Rows, each with the band of its hidden value
[-30 -16  43   9 -16  14   1   4  10  21   7  -8  15   6   7 -57 -28  45
  -7 -45 -27  52 -25  19  35 -11  10 -44 -25 -14   8  44 -15  26 -21  62
 -13 -51 -27  -5 -28  10   7   0]  N
[-18  -5 115   1 -14 -28  83 -17   5  41 -17  11  26  37  24 -73 -58  85
 -13 -87 -48 -15 -45 -40  64  27  60 -49 -17 -57   1  17  17  29 -62  76
  44 -12  13 -57 -36  50  26  33]  D
[ -7 -14  90   2  -1 -19  52 -11  16  28  -4   8  29  31  22 -47 -42  64
  -2 -74 -35   2 -45 -36  45  24  45 -48 -22 -52  13  17  25  20 -60  80
  23  -5  -8 -58 -20  56  32  30]  D
[-33  -8  -4  12 -37  43 -44  -3  16  -1  42 -35  -6 -45 -27 -66   0  28
  -5   2  -7  93 -24  76   6 -40 -27 -41 -29  20  22  33 -35  33  18  30
 -56 -64 -43  45 -20 -24   0 -24]  X
[-38 -15  57  26 -18  20  20  14  14  26   7 -17  18   5   1 -57 -32  65
 -10 -41 -28  48 -14   6  45   6  20 -38 -20 -18   1  46 -16  38 -17  57
   8 -63 -30   1 -33   7  22  -8]  N
[-34  -6 -28   7 -29  48 -53  13   2  -3  47 -15   5 -45   2 -57  -9  29
  -7   8  -3  85 -30  60  23 -38 -18 -52 -32  16  -1  48 -29  30  23  49
 -22 -64 -54  27 -28 -29 -22 -24]  X
[-34 -14  -9  30 -12  39 -35  25   3  14  34 -11   5 -28  11 -42 -15  33
  -1   1 -15  85 -19  27  30  -6   0 -50 -29  -7  -5  51 -16  19  13  69
   3 -61 -54   6 -23 -12  -7 -30]  M
[-43  23 -75   4 -45  68 -84   3 -13 -27  88 -52 -20 -91 -42 -82   7  19
 -11  71  19 116 -56 106  -4 -50 -54 -55 -34  18  27  21 -41  31  52  42
 -38 -45 -48  38 -20 -70 -39 -44]  R
[ -18  -59  130   51    3   31   75    4   56   44    3   13   43   49
   50  -41 -103   99   -4 -120  -51  -21  -13 -101   78   73   82  -34
  -60  -50  -53   54   17   53  -47   88  131  -43  -43  -79  -34   66
   99    7]  L
[-24 -44 113  49 -12  16  80  -6  34  53  21   4  12  -5   2 -81 -38  70
 -12 -66 -51  22  -4 -33  45  52  59 -52 -27 -35 -41  52 -14  31 -12  76
  66 -64 -42 -12 -33  42  77 -27]  P
[ -93   57   51 -232 -220 -229   63 -231 -187   98  -11  179  -53  -93
   97 -382  -90  -43 -174 -229 -204   -9 -301  293  -33 -201  130 -177
   58   24 -108 -114  -90   64  122  -84 -186    1  135  102 -185   39
 -160   83]  N
[  31 -173  171  159  -39   14   78  -55  103  162   -6   55 -102   -8
  101 -107  -97   19   72 -159 -141   46   46 -123   66   99   70  -88
 -124  -16  -91   44   45  -89  -21  116  183  -51   -4  -62  -20  105
   60  -80]  L
[ -85  -86   64 -246   17   60  -61  -27  -16 -132  109  -28  321  136
   34  -82  -98   56  -78 -267    3 -185 -212  -35   50  -95   82  -65
    6  -58 -127  223 -171  312  -68  158   80   82 -145  -88 -114   59
   96  163]  S
[  -5   -9  103   -7   17  -27   66   -5   16   30  -21   16   40   65
   40  -37  -65   74    1  -91  -38  -19  -52  -68   60   34   54  -46
  -26  -74   17   18   42   15  -88  100   48   13    4 -100  -19   66
   34   46]  S
[-48  14 -53  29 -46  59 -67  11 -15  -8  66 -53 -21 -84 -37 -73   5  29
 -11  60   2 123 -41  91   5 -27 -33 -46 -25  10  21  22 -38  36  54  39
 -27 -54 -43  45 -20 -56 -32 -49]  H
[-22 -14 102  28   6  -8  76   3  17  32   0   8  33  30  21 -50 -57  82
 -14 -70 -37   5 -39 -52  50  54  64 -42 -18 -65  -7  25  23  35 -47  84
  56 -21 -24 -60 -26  54  64  11]  D
[-45   6 -30  13 -23  52 -52  23  -5  -3  36 -22   6 -36   1 -46 -19  41
 -13  14  -4  90 -26  57  29 -29 -12 -39 -31   8   4  43 -26  36  26  45
 -20 -71 -50  20 -26 -35 -17 -25]  X
[ -12  -21  141    9   16  -33   98  -13   29   44  -27   19   37   70
   29  -50  -71   79  -10 -114  -51  -19  -47  -68   50   53   68  -40
  -23  -76    9   15   36   22  -85   89   43   -3    1  -88  -23   80
   75   37]  L
[-43  14 -65  -6 -47  77 -91   2  -3 -30  77 -62 -11 -73 -43 -79  -3  27
  -7  50  19 105 -48 102   6 -61 -60 -47 -43  25  29  32 -49  45  39  37
 -41 -48 -43  35 -22 -73 -37 -33]  R
[ -96   66   12   -9 -182   21   74  -62  -75    0  118  -28  -24 -211
  -88 -256    7  117 -119   52  -26   59  -85  199   15  -55   50  -80
   49   57  -82  -11 -130  154  167  -83  -29 -129  -32  200 -122  -97
  -14  -53]  R
[-43  21 -72  -1 -55  63 -90  -7  -8 -21  75 -50 -27 -85 -36 -84  -6  19
 -13  53  10 116 -61 115  -4 -59 -54 -49 -43  26  29  10 -38  36  55  23
 -51 -46 -38  40 -20 -65 -39 -37]  R
[-51   3  -3  28 -24  47 -27  27  -5   5  29 -36   9 -31 -18 -52 -11  52
 -14  12  -8  89 -18  48  32 -12  -8 -35 -16  -3  10  47 -34  45  18  51
 -14 -72 -44  26 -30 -31  -7 -28]  X
[ -44   38   21  -58  -77 -105    6  -62 -118   67  -41   53   15  -16
  108  -82  -96   55  -48 -101 -123  -14 -165    5   79   11  140  -60
    2  -92  -33  -81   38   65   26   38   78   77   81  -82  -45   85
 -103   75]  S
[ -2 -13 109 -10 -16 -27  66 -27  22  32 -14  16  27  36  32 -56 -60  77
  -4 -97 -41 -22 -46 -41  57  16  53 -44 -33 -44  11   5  30  28 -69  63
  31  -3   7 -62 -24  64  34  48]  D
[ 347  304  -50 -258 -191  170  124  -19  206  -11   50  139  -60 -320
  -17   87  143  398   30  346  230 -326  528   28  330 -253   63   71
 -252  331  -16 -121  138  -84   19 -453  -17 -448  -26  219   97  -77
  -64  168]  X
[-31  -5  75   3  -5   0  40   6   5  25  -7  -3  35  32  15 -52 -49  73
 -15 -64 -34  17 -34 -17  56  16  41 -39 -18 -42   2  38  -1  40 -41  73
  25 -35 -14 -40 -32  29  24  17]  P
[-45   4   2  29 -24  32 -21  23  -7  13  20 -18   5 -30   0 -48 -18  52
 -15   4 -17  83 -23  39  36  -6   7 -37 -19  -7   5  35 -18  34  18  47
  -7 -67 -39  18 -27 -17 -10 -24]  M
[-30  -4 -39   8 -29  65 -75   5  19 -22  63 -48 -11 -54 -35 -63   3  14
   2  30  17 109 -33  88  -6 -53 -58 -46 -43  26  36  38 -35  23  20  44
 -61 -56 -52  32 -13 -47  -9 -34]  H
[ 168  101 -189 -423 -146 -188  112  -92 -455  108  319  208  121 -495
   76 -393  469    5    0  350  -99 -359  -44    4  254 -164  270 -430
  202 -132 -379  182 -166  -73  172  310  411  171   -7  113 -136   20
 -661   76]  P
[ -31   21 -108   -8  -47   67 -113  -10   -6  -15   81  -10  -55  -87
   -1  -89  -28   -9   -8   57    9  131  -69  119  -11  -72  -64  -69
  -69   35   19    3  -15  -12   60   37  -47  -47  -41   10  -21  -73
  -60  -52]  R
[-33   5  97  14   6 -16  77   6  -2  35 -16   8  36  42  21 -52 -66  88
 -23 -69 -44   4 -46 -44  61  49  67 -39 -12 -72  -2  20  18  36 -49  85
  55 -24  -5 -70 -33  43  44  17]  D
[-129   46  -11  -67  -44   56    7   51 -111  -47   69  -77  123  -26
  -58 -136    3  111  -85   21    4   12  -80   80   80  -48   25  -60
   74  -36  -56  141 -156  177   37   99   40  -65  -55   55 -116 -106
  -66    2]  X
[  11  -57  -48   56  -23   65 -103    2   23    2   97  -65  -23 -111
  -35  -34   71  -22   59   69    2  120   -5   38   -8   -8  -49  -59
  -45    5   21   45  -19   -3   37   80    2   -4  -74   45   29    5
  -30  -54]  H
[-21 -19 103  15  -9  -7  64 -10  23  40 -16  12  24  40  31 -55 -74  79
 -12 -92 -46   1 -37 -41  57  31  56 -39 -36 -45  -6  21  19  31 -50  67
  46 -30  -6 -59 -31  49  50  22]  D
[-47  27 -86   7 -37  79 -99  16 -18 -38  91 -76  -3 -92 -55 -59  15  26
  -8  88  26 117 -56  96  -1 -35 -50 -39 -28   3  35  24 -45  54  57  45
 -25 -31 -56  33  -6 -66 -33 -41]  R
[-44  -5   7  17 -21  37 -20  24  -6  11  27 -20  17 -23   1 -53 -18  53
 -14  -7 -17  68 -19  32  41 -11   8 -42 -18  -7  -6  54 -30  43  12  59
   4 -67 -45  15 -32 -17  -8 -18]  M
[-46  12 -61   9 -46  68 -83   7  -9 -16  68 -47 -11 -78 -28 -67  -4  27
 -12  47   6 111 -44  94   9 -43 -35 -44 -37  21  14  27 -41  46  54  30
 -32 -56 -48  41 -20 -55 -29 -37]  H
[-51  19 -72   8 -20  78 -89  26  -6 -36  73 -52   9 -57 -30 -45  -8  28
 -14  54  24 113 -47  84   4 -37 -45 -39 -35  11  23  40 -37  49  40  49
 -33 -55 -68  20 -17 -62 -14 -37]  H
[-38  10 -21   2 -34  31 -43  12 -15   1  36 -28   5 -48 -11 -59   4  39
 -10  19  -9  83 -33  64  27 -33 -10 -44 -16   2  15  32 -29  35  22  43
 -32 -52 -36  31 -25 -25 -34 -15]  X
[-16  -8  -5  13 -72  61 -60 -32  30 -24  79 -99 -32 -95 -92 -98  41  27
  21  47  22  98 -27 108 -12 -61 -82 -41 -36  38  71  17 -51  38  15  14
 -79 -31 -21  78  -4 -51 -19 -25]  R
[  -7  -21  138   -3   10  -32   93  -18   27   42  -27   18   38   71
   32  -55  -69   78   -6 -116  -49  -31  -42  -69   60   41   65  -44
  -26  -71    8   21   31   19  -89   91   48   -1    8  -89  -25   76
   58   44]  L
[-40  -7  39  27  -3  28  20  32  -5  16  24 -16  42  -7   5 -38 -22  74
 -17 -14 -19  38 -18 -17  55  30  43 -39  -8 -41 -20  58 -16  53  -3  78
  51 -52 -52 -14 -28  12  23 -11]  N
[-29  -9  75   4   2   0  46   5  13  23   1  12  31  33  19 -56 -52  65
 -18 -66 -30  21 -37 -16  44  14  39 -45 -21 -39  -2  38   4  29 -40  75
  16 -43 -26 -41 -32  29  40  10]  P
[ -8 -30 118  27 -15 -25  51 -29  45  52 -30  -9 -16  35  -2 -61 -36  42
  12 -89 -52  43 -18  -3  23  11  13 -35 -36 -30  47   4  20 -10 -65  52
 -36 -30  20 -27  -8  55  44  12]  P
[-40  11 -64   8 -42  68 -88   4  -2 -23  72 -45  -7 -78 -27 -59  -3  24
 -11  45  10 109 -46  93   3 -45 -37 -41 -39  22  17  24 -36  47  53  26
 -38 -53 -56  40 -14 -48 -20 -34]  H
[-36   7 -67   0 -39  64 -87   8  -5 -19  70 -38  -9 -71 -17 -67  -1  17
  -5  44  11 105 -45  89   8 -53 -44 -55 -40  23  15  37 -36  30  41  44
 -33 -50 -53  33 -22 -55 -41 -32]  H
[-19   2  89  -7 -17 -30  26 -23  17  28 -37 -17  16  37   1 -32 -43  58
  -6 -80 -43  26 -46   2  32   6  31 -15 -25 -42  55 -17  22  35 -54  30
 -37  -7  23 -36  -3  58  32  44]  P

Part 2:
[ 130  280  -30  135 -215 -315  219 -316 -120   -7 -168  305 -237 -275
   52 -407  138   69  115 -284  132  -51   26 -433 -192  183  265 -195
   56  -17 -271  -45   78 -184  -27  376   54  209  -47    1  -88   42
  476  -49]  [85]
[-257  372   78  357  230 -502   32 -132  -15  -92 -202  333  248 -302
 -100 -535   98  165   11 -242  280   15  172 -644 -335  345  361 -294
   94  -65 -254 -290  378 -118  -75  314   87  119 -109  414  -86  136
   77   39]  [87]
[ -31  240  152  421  102 -432  172 -151 -159  -74 -100  351  214 -230
 -223 -392  165  210 -311 -400  -67   -7   25  -13 -189  376  169  -15
   87   50 -135   85  258 -227 -157  224  207  -14  346   65 -301   66
  -38  274]  [85]
[-290  169   35  -35  162  313   23 -221 -223   73   22   75   59  -84
   34  102 -279 -115  135  182   91 -136 -213  -61 -628 -124 -167 -110
  260   16 -151 -237  -50 -148  -67 -314  126 -167 -169  287  -24  -62
   29 -339]  [85]
[-137   22  151 -140  263  517  338  -23  -32  234   87  202  -94  -22
 -126   36 -171 -287  -64  141   33   -4 -291  101 -317 -120 -311 -160
  109   62  138  223 -194  -45  -68 -255  184 -283 -128  312   -2  -94
   33 -115]  [84]
[-212  104 -125   63   -6  -42    0  -83 -161   90   95  -59    8 -136
  215 -191  -51   93  198 -129   86  -35   13 -181  -58   -9  229 -120
  114  -24 -249   71 -121   71 -106  121  -16   49 -266  256    5   -9
  -19 -102]  [85]
[-246  281 -168  171 -408   35  -31 -420  -62   31 -246   64  -72 -563
  -17   -4  -65   81   10  -12  113 -207  -31 -368 -396   97  332 -153
   32  -64 -381 -266  212 -242  147   70  -13  -81 -193  172    0  119
  200 -150]  [85]
[  46  231  -45  215 -101  -46 -192  -67 -126   37  174 -153  -30  -37
  -27 -283  224  -60   68   -8  106  -87   95  -21  -71  115   91   13
  394  -11 -210   10  -58 -244 -101   14 -130  189  -93  -98 -116   68
  122 -182]  [76]
[-192  253 -103  253  176 -190 -366   66  105 -100 -169 -105  298 -218
  -26    9  132   11 -223   73   82  -84  -96  -27   69  305  143  -63
  -16 -212    1  -83  261 -142   92  -58   -8    5  168   91   35  215
   72  184]  [77]
[  38  -22   15  241  -70 -221 -167  126  -31  130  258 -163   10    8
  -59 -291  427  -70   12  -97   10  -39  214  117  324  243   42 -137
   97  -18  184  353 -195  -28 -217  156  111   88    7 -161  -34   71
 -116   30]  [84]
[ 106  -93  -62  242 -269 -198  -61  212   98  -29  -27  -48  159   82
 -395  -22  442  -28 -399 -201 -139  -61  370  290  214  168  271   80
  -45  183 -102  -58  -76 -200   -2   93   13  146  418 -157 -242  234
  280  141]  [76]
[-129  436  106  143  188 -128  220 -265  -19  104 -106  363 -137 -478
  -32 -544    5   -3   77 -133  288   54 -330 -440 -229  335   48 -386
  122 -203  -57  213  259 -146  -30  276   73  -73 -209  336   -3   24
  -13   66]  [77]
[-399  -50  -46  307  -10   83 -149    1  -84  112  108 -196  317 -235
  -12  129   -8   93 -213  -10 -135 -135  134  140  -21   80  152   40
   -8   28   -8  161  -16   37 -122 -156  172 -259  -69  194   -9   42
 -396   94]  [87]
[  81 -230 -107  -96  -77 -217  -35  339   85  100  110 -103  -40  150
  -81  -24  377 -110  -65 -172  -81   65   -4  420  581  170   40 -218
 -276  -16  232  356 -346  108  -80  210  135   98  332 -108  -39  135
   98  187]  [77]
[ 232 -124  -79 -163   23  -71  140  293   -2   61  148  -18 -145  378
   13 -171  254 -168   69 -177   12   93  131  146  291  -78   82  -64
   16  125  -70  122 -423   57 -101  160  -47  336  110  -31  -97   48
  500  -50]  [76]
[-330   31  -66 -157  251  176  150   -5 -226   57   43  102  154   71
   82   37 -292   60  118 -105   19    3 -259  141 -322 -168    5 -107
  108   67 -264  -97 -174   77  -78 -115   54 -113   -9  470 -115  -46
  -61 -128]  [75]
[  47 -126  -17  101 -170  -22  303  120   58   72  -64  157   29  -20
 -277  -32  198   -5 -371 -289 -165   10  185  188  130   46  241   28
 -158  209 -111  144 -131  -54  -14  143  101   -3  270   72 -198  104
  259  210]  [90]
[-251  319   71  693  -53 -226 -300 -406 -205  -28  -56  -23  317 -492
   48 -106  107  209 -212  -16  -73 -319  190 -249 -335  347  133   93
  208  -94   19   32  362 -243 -148  -98  260 -212  -57  -93  -12   35
 -255   86]  [75]
[  16  -99   66 -146  229 -234  250  268   61  -21  -91  291   53  190
 -233  -74  147 -130 -140 -217    7  150  -92  187   64  151  -23 -266
 -256   70   80  -32 -134    7  -61  137  227  110  429  173 -161  108
  312  140]  [76]
[-112 -141 -204 -328  -40  574  341  262  334  143 -260  113  -36   65
 -230  310  -99 -250 -277   66   33    1    3   -4   23 -342  237  -79
 -238  170 -200 -144 -224   78  318 -104 -155  -89  -53  500   56  166
  634    7]  [77]
[ 220    6  -58 -118  -19  -76  153  178   62   33  -38  123 -128  128
 -160 -125  252 -139 -134 -175   -7   64 -135  267  247   97   27 -114
  -61   27  -12  165 -195  -99   29  167  -12  156  342  -52 -140  120
  433  120]  [77]
[  89  138  238  -15  563 -418  130  103 -406  100  506  127 -100  266
  216 -718  133  -26  408 -306  122  249 -343  220  100  278 -342 -286
  345 -101  154  566 -309   61 -530  251  213  223   58   21 -200 -189
 -332  -27]  [76]
[-187   23   15   57  -78  311   41  -58  162  165 -123   67   -7 -249
 -224  159   61 -245 -174  211   59 -153   10 -105 -182   38  -39 -215
  -87   -3  165  -10   -2 -116   91 -164  173 -255 -106  172  108  102
  150  -74]  [77]
[-130  186 -118  114  -39 -109   69  -44   96  -25 -231  105   35 -321
  -27  -73   23   44 -199 -144   64    7  -73 -199    6  187  316 -102
 -156  -81 -213  -30  173  -75  122  145  -14   46   45  227  -23  152
  277  188]  [76]
[-312 -357 -213 -247 -113  505 -106  340  155  188   74 -324  120  108
 -148  577  -20 -248 -180  225 -131  -72  -35  526  198 -216  -17  -80
 -257   88   99   32 -399  131  104 -342   57 -232   82  223   69  132
  -13  -60]  [84]
[-257 -245 -387 -357 -280  312   19  214  -11   48  -51 -220   58  126
  -19  452 -161   -7  -33  -65 -107  -23  -77  427   69 -326  304    1
 -186  156 -456 -257 -381   96  175 -106 -171   25  146  319 -104  146
  267 -120]  [85]
[-359  155 -116  105  226   54  -13 -141 -183   65   12  -47  142 -230
  404  -28 -270  157  116  -62   29  -71 -146 -234 -132  -27  166  -39
   35 -113 -159  140   -6  171  -83  -38   71 -112 -312  379  115  -69
 -114   32]  [75]
[ 377   19  -13  250 -378 -241  -61  -77 -143    7  117  -57 -165  122
  -73 -198  464  -89  -38 -147  -99 -161  377   68   75  106   98  101
  203  143  -55   49 -223 -272 -160  133   65  308  181 -501 -165   59
  499 -124]  [87]
[  -4  -75 -174  -68 -296  113  -86   21   51   51  -65 -152 -116  -66
  -12  270  116 -177  -71   87  -46 -114   23  121   70   -8   87  -69
 -163    4  -31  -67 -187  -88   85  -82   57   60   89 -106   35  120
  397  -82]  [76]
[-349  366 -254   77  151  404 -409  -59   22   17  -37 -345  179 -244
  207  138 -219  -62   12  339  196 -153 -232 -148 -192  -76  145   75
  325 -213 -323 -169  131 -122  188 -337 -326  -51 -364  331  150  114
   73 -157]  [77]
[-481   47   83  150  223  -11  -37  -57 -189  205  264  -62  145 -311
   75 -173  -90   42  117  -33   53   26 -222   79  -80  223  -91 -301
   41 -128  132  375  -46  100 -270  -19  282 -291 -211  341   13  -65
 -714   15]  [90]
[  63   23  152 -197  351  137  252    1 -164  137  170  209 -183  355
  164 -237  -46 -312  420  102  211   -5   84 -353 -390 -225 -246 -259
  255  110   71  -96 -383   50 -244  -67  187  168 -340  191   67 -156
  459 -451]  [87]
[  81   67  106  137   27  -32  253  -14  105  120  -77  253  -99 -148
 -160 -215  220 -144 -188 -109   31  -14   60 -163   33  176   30 -176
  -87   19  164  247  -12  -75  -44  147  193  -35   24   52   -5   54
  276  135]  [84]
[ 266 -162 -125  -49 -389   16  153  116  162   84  -96   15 -240   75
 -144   74  349 -216 -158  -90  -71  -71  287   14  252  -26  199  -57
 -218  145    8   36 -284  -67   73  143   47  197  138 -198  -11  140
  708    0]  [76]
[ -46  214  198  329  158   52  246 -173   28  127  -52  277    2 -277
  -97 -299   86  -97 -191  -35   74  -72  128 -417 -250  169   25  -95
  107   16  108  203  144 -119 -106   30  214 -125 -221  167   25  -21
  132   73]  [76]
[ -79 -270 -256 -221 -134  101  184  245  -30   13  -73  -27   95  209
  -25  313  -44   61 -194 -260 -226   10   -6  445  194 -217  267   77
 -262  200 -273  -33 -353  138   72   12  -12   39  343  197 -158   97
  332  122]  [75]
[-141   42 -209 -204  286  103   27  180 -107  -16   45 -110   77  212
  327   28 -221    2  140  -70   59   72 -129   -8   11 -219  184   38
   71    4 -352  -83 -242  163   -9  -56 -164  213 -116  358   -1   -2
  329  -69]  [87]
[  50  181    8  217  -38 -101  203 -238 -132   21 -114  240  -36 -142
   87 -224   50   77  -33 -204    0 -128  131 -329 -222   36  189   -2
  100   65 -157   24   20  -88  -67  140  108   46  -78   60  -46  -17
  371    5]  [75]
[-250   41 -400  170 -481  -25 -433  -18   20  -27  -69 -450  133 -269
   90  236  108  107  -66   25  -20 -191  215   10  142   27  512   74
  -44  -48 -409 -238   -9  -82  153  -15 -207  117  -73    9   25  233
  148  -66]  [87]
[-369 -141 -469 -316 -129  416 -129  216   47   36  -70 -381  115   47
  240  505 -300   -8   17   87  -23  -42  -64  150   93 -388  397   73
 -159   38 -496 -272 -295  197  234 -205 -282   53 -158  441   84  131
  311 -122]  [87]
[ -27  -34   37 -163  153  207  142  -96 -267  186  247  -18 -221   96
  326  -10 -134 -188  315   74    4  -40 -197   31 -152 -138 -268 -142
  115  -12  125  275 -400   88 -239 -123  229  -20 -231   31   82 -190
   96 -247]  [87]
[-136   55 -432   -1 -550   88 -464 -127 -199   24  125 -552  -84 -144
  274  225   39   55  226   75  -20 -213    7  195   81  -96  306   82
  166  -68 -448 -149 -239 -115   64  -74 -253  177 -129 -160   -1  114
  136 -295]  [85]
[-293   74   77  209  352  124  -11   20  -74  186  217  -93  128 -146
  228 -163  -65  -54   39   60   58  -21   15 -198   -8   65  -31  -96
  106  -85  167  386  -78  162 -223  -97  177 -156 -400  290  149  -92
 -291   32]  [76]
[-399   89 -110  234 -101  -43 -148  -58  -27    3  -95  -79  279 -356
 -127  102  -24  124 -225  -60  -33  -93   -3   63 -132  175  265  -59
  -69  -29 -210 -111  163  -99   29  -52   72 -163   76  256  -85  153
 -207   92]  [87]
[-605  145    4  299  265  340 -103 -186  -43   14 -208    3  481 -404
   17  415 -382   64 -368  211  -91 -226  -93 -107 -528   -1   50   89
  -40  -38  -40 -181  296  -45   57 -479  239 -476 -105  463   89   27
 -230   87]  [85]
